Here is a tiny trained network, its code and every weight. The questions are about switching its units off for an input and a class, where a switched-off unit gives its printed mean instead of its output.

import numpy as np


def w(rows, s, z=0):
    codes = np.array(rows[::2]) - 128.0
    scale = np.full(codes.shape[1], s)
    scale[-1] = z or s
    return codes * scale


def f(y):
    return y / 2 * (1 + np.tanh(0.7978845608 * (y + 0.044715 * y**3)))


def log_softmax(a):
    a = a - a.max(-1, keepdims=True)
    return a - np.log(np.exp(a).sum(-1, keepdims=True))


def net(x, mask):
    res = np.array(x, float).reshape(1, 6) / 4 @ E
    y = f(res @ A[0][:, :-1].T + A[0][:, -1])
    res = res + np.where(mask, y, B[0][:, -1]) @ B[0][:, :-1]
    return log_softmax(res[-1] @ U[:, :-1].T + U[:, -1])


A, B = {}, {}
E = w([
[111,109,101],'x0',
[225,116,51],'x1',
[78,255,77],'x2',
[130,128,125],'x3',
[116,117,117],'x4',
[192,191,215],'x5',
],0.0062)
A[0] = w([
[161,148,166,253],'N0',
[36,90,74,171],'N1',
[137,114,111,128],'N2',
[88,56,97,190],'N3',
[135,122,96,132],'N4',
[139,82,159,145],'N5',
[111,170,136,100],'N6',
[118,168,110,92],'N7',
[146,58,161,99],'N8',
[149,140,111,22],'N9',
[71,208,81,101],'N10',
[89,85,89,194],'N11',
[158,120,129,208],'N12',
[106,198,93,119],'N13',
[5,100,229,88],'N14',
[151,82,164,117],'N15',
[180,135,98,109],'N16',
[177,109,90,155],'N17',
[143,117,83,124],'N18',
[132,62,162,92],'N19',
[109,111,119,134],'N20',
[188,131,94,114],'N21',
[204,127,81,113],'N22',
[145,131,181,194],'N23',
[155,182,103,102],'N24',
[143,80,145,104],'N25',
[142,127,207,213],'N26',
[111,72,130,162],'N27',
[93,166,73,119],'N28',
[51,136,180,104],'N29',
[141,123,106,141],'N30',
],0.015,0.0049)
B[0] = w([
[81,170,183,235],'N0',
[100,188,167,238],'N1',
[129,133,120,137],'N2',
[102,159,176,225],'N3',
[138,140,131,144],'N4',
[117,99,150,186],'N5',
[113,115,121,147],'N6',
[135,98,131,142],'N7',
[142,58,135,201],'N8',
[137,107,86,109],'N9',
[137,57,176,225],'N10',
[120,169,169,207],'N11',
[110,134,137,187],'N12',
[120,62,154,195],'N13',
[185,136,7,253],'N14',
[113,81,130,185],'N15',
[128,138,83,159],'N16',
[150,152,117,190],'N17',
[136,142,121,155],'N18',
[138,72,128,186],'N19',
[131,143,128,139],'N20',
[134,142,75,171],'N21',
[146,142,55,195],'N22',
[89,152,152,205],'N23',
[108,120,133,157],'N24',
[137,85,130,166],'N25',
[113,178,180,243],'N26',
[118,123,156,185],'N27',
[119,92,165,185],'N28',
[155,145,56,193],'N29',
[144,147,133,143],'N30',
],0.019,0.0061)
U = w([
[41,202,121,252],'0',
[66,66,122,69],'1',
[112,202,2,52],'2',
],0.0066,0.0038)

Each question gives the input, the list of numbers given to net, and the class t.
The units are the neurons (one row each of A and B). Each row of codes is followed by its name. A weight is (code - 128) times the scale printed after its matrix; where a second scale follows, it is the last column's (A, B and U).
mask holds one flag per neuron, in row order. A switched-off neuron (its flag False) gives its mean, the last column of its row in B, instead of its output. The means were averaged over made-up inputs and are rounded, as every weight is.
A unit's drop is (log p(t) with every unit on - log p(t) with that unit switched off) / (log p(t) with every unit on - log p(t) with every unit switched off).
The circuit of an input: a set's keep is (log p(t) with only the set's units on - log p(t) with every unit switched off) / (log p(t) with every unit on - log p(t) with every unit switched off). Starting from the 12 units with the biggest drops (on a tie, the unit counted first), units are removed one at a time, each time the one whose removal leaves the highest keep (on an exact tie, the one counted first), for as long as the keep stays at least 0.8.
units of the circuit, in order: the units of the circuit, biggest drop first
top k neurons: the k neurons with the biggest drops, biggest first
drop when u is switched off: that unit's drop, to one decimal
input [-3,1,6,4,5,-2], class 1: units of the circuit, in order => N10; N13
input [8,1,8,-1,2,-4], class 1: top 3 neurons => N10; N13; N28
input [-6,8,8,3,4,3], class 1: units of the circuit, in order => N13; N10
input [-8,-8,4,4,-3,-5], class 2: units of the circuit, in order => N14
input [3,0,5,-4,6,-3], class 1: top 3 neurons => N10; N13; N26
input [2,8,-4,-7,6,3], class 2: units of the circuit, in order => N22; N21
input [-2,8,-7,-3,-1,-7], class 2: top 4 neurons => N22; N17; N21; N10
input [-8,-6,7,8,-5,-4], class 1: top 3 neurons => N10; N13; N28
input [-2,-3,6,-3,0,-1], class 1: drop when N10 is switched off => 0.3
input [8,4,6,0,-5,-1], class 1: drop when N10 is switched off => 0.3
input [8,-2,6,7,-1,-3], class 1: drop when N26 is switched off => 0.2
